Below are the code and all the weights of a small trained network. Each question names an input and a class and asks about switching units off, where a switched-off unit gives its printed mean instead of its output.

import numpy as np


def w(rows, s, z=0):
    codes = np.array(rows[::2]) - 128.0
    scale = np.full(codes.shape[1], s)
    scale[-1] = z or s
    return codes * scale


def f(y):
    return np.maximum(y, 0)


def log_softmax(a):
    a = a - a.max(-1, keepdims=True)
    return a - np.log(np.exp(a).sum(-1, keepdims=True))


def net(x, mask):
    res = np.array(x, float).reshape(1, 5) / 4 @ E
    y = f(res @ A[0][:, :-1].T + A[0][:, -1])
    res = res + np.where(mask, y, B[0][:, -1]) @ B[0][:, :-1]
    return log_softmax(res[-1] @ U[:, :-1].T + U[:, -1])


A, B = {}, {}
E = w([
[107,62,179,89,142,101,122,72,109],'x0',
[133,122,142,130,129,109,126,105,95],'x1',
[115,150,146,171,122,51,97,120,124],'x2',
[9,92,64,132,171,159,121,183,138],'x3',
[180,110,144,145,160,114,69,146,112],'x4',
],0.015)
A[0] = w([
[86,159,137,175,73,34,120,158,104,162],'n0',
[117,165,92,127,110,103,210,100,89,171],'n1',
[127,70,177,207,155,50,78,118,131,238],'n2',
[124,224,73,177,56,134,153,199,104,67],'n3',
[197,98,115,147,216,134,27,139,110,60],'n4',
[61,20,183,52,139,126,254,36,157,254],'n5',
[154,124,110,15,164,203,154,125,99,169],'n6',
[198,173,187,93,89,124,136,85,158,64],'n7',
[36,49,134,142,226,131,133,162,146,162],'n8',
],0.0084,0.0032)
B[0] = w([
[209,48,51,112,213,114,135,204,179,192],'n0',
[179,210,58,150,138,160,100,130,224,172],'n1',
[222,95,76,206,140,163,113,129,126,211],'n2',
[142,136,196,150,140,154,17,147,128,208],'n3',
[47,241,48,114,113,188,162,82,173,187],'n4',
[170,123,104,198,90,137,64,113,172,246],'n5',
[185,116,109,120,169,23,141,166,163,198],'n6',
[120,181,122,194,103,49,215,172,24,211],'n7',
[164,166,122,254,77,88,150,173,94,242],'n8',
],0.0082,0.013)
U = w([
[85,153,123,194,89,51,199,198,57,127],'0',
[165,136,88,156,125,139,143,139,140,251],'1',
[184,96,57,118,171,93,175,175,178,131],'2',
[118,210,50,177,152,170,147,32,168,200],'3',
[151,140,199,196,122,158,64,113,140,217],'4',
[104,112,152,83,109,115,75,115,118,61],'5',
[44,136,198,48,197,92,110,71,108,5],'6',
[41,85,254,99,200,168,182,109,99,5],'7',
],0.0083,0.0033)

Each question gives the input, the list of numbers given to net, and the class t.
The units are the neurons (one row each of A and B). Each row of codes is followed by its name. A weight is (code - 128) times the scale printed after its matrix; where a second scale follows, it is the last column's (A, B and U).
mask holds one flag per neuron, in row order. A switched-off neuron (its flag False) gives its mean, the last column of its row in B, instead of its output. The means were averaged over made-up inputs and are rounded, as every weight is.
A unit's drop is (log p(t) with every unit on - log p(t) with that unit switched off) / (log p(t) with every unit on - log p(t) with every unit switched off).
The circuit of an input: a set's keep is (log p(t) with only the set's units on - log p(t) with every unit switched off) / (log p(t) with every unit on - log p(t) with every unit switched off). Starting from all 9 units, units are removed one at a time, each time the one whose removal leaves the highest keep (on an exact tie, the one counted first), for as long as the keep stays at least 0.8.
circuit, biggest first: the units of the circuit, biggest drop first
top k neurons: the k neurons with the biggest drops, biggest first
drop of u: that unit's drop, to one decimal
input [-8,-5,0,7,7], class 4: circuit, biggest first -> n3
input [6,3,7,-5,6], class 2: top 2 neurons -> n0, n2
input [-8,-5,6,6,-4], class 4: top 2 neurons -> n3, n7
input [1,-5,8,-5,-6], class 2: top 3 neurons -> n0, n8, n1
input [-7,6,0,-8,-7], class 0: top 2 neurons -> n7, n5
input [7,4,0,4,8], class 3: top 2 neurons -> n4, n3
input [1,2,-3,-2,4], class 3: circuit, biggest first -> n4, n0
input [-7,-2,-2,5,5], class 4: top 2 neurons -> n3, n7
input [2,-1,8,4,6], class 2: top 2 neurons -> n0, n2
input [-5,-1,-2,1,4], class 4: circuit, biggest first -> n3, n0
input [-4,-6,3,6,8], class 3: top 3 neurons -> n4, n7, n6
input [4,7,-8,8,4], class 0: top 2 neurons -> n8, n0
input [0,-3,4,2,6], class 3: top 2 neurons -> n4, n6
input [7,8,7,1,0], class 1: circuit, biggest first -> n2
input [-4,-2,6,-5,4], class 2: top 2 neurons -> n0, n8
input [5,-4,1,8,2], class 0: top 2 neurons -> n8, n3
input [5,-2,3,-6,1], class 0: top 2 neurons -> n7, n3
input [3,-7,-6,-7,-5], class 0: top 2 neurons -> n7, n0
input [6,-3,6,1,-4], class 2: top 2 neurons -> n0, n3
input [4,7,5,-1,-6], class 1: circuit, biggest first -> n0, n5
input [1,-3,5,-1,-1], class 2: circuit, biggest first -> n0, n8
input [6,4,7,2,7], class 2: drop of n6 -> -0.2
input [1,-3,4,-7,2], class 0: drop of n4 -> 0.0
input [5,6,5,0,-4], class 1: drop of n6 -> 0.2
input [-6,4,-5,7,-2], class 0: drop of n5 -> 0.3
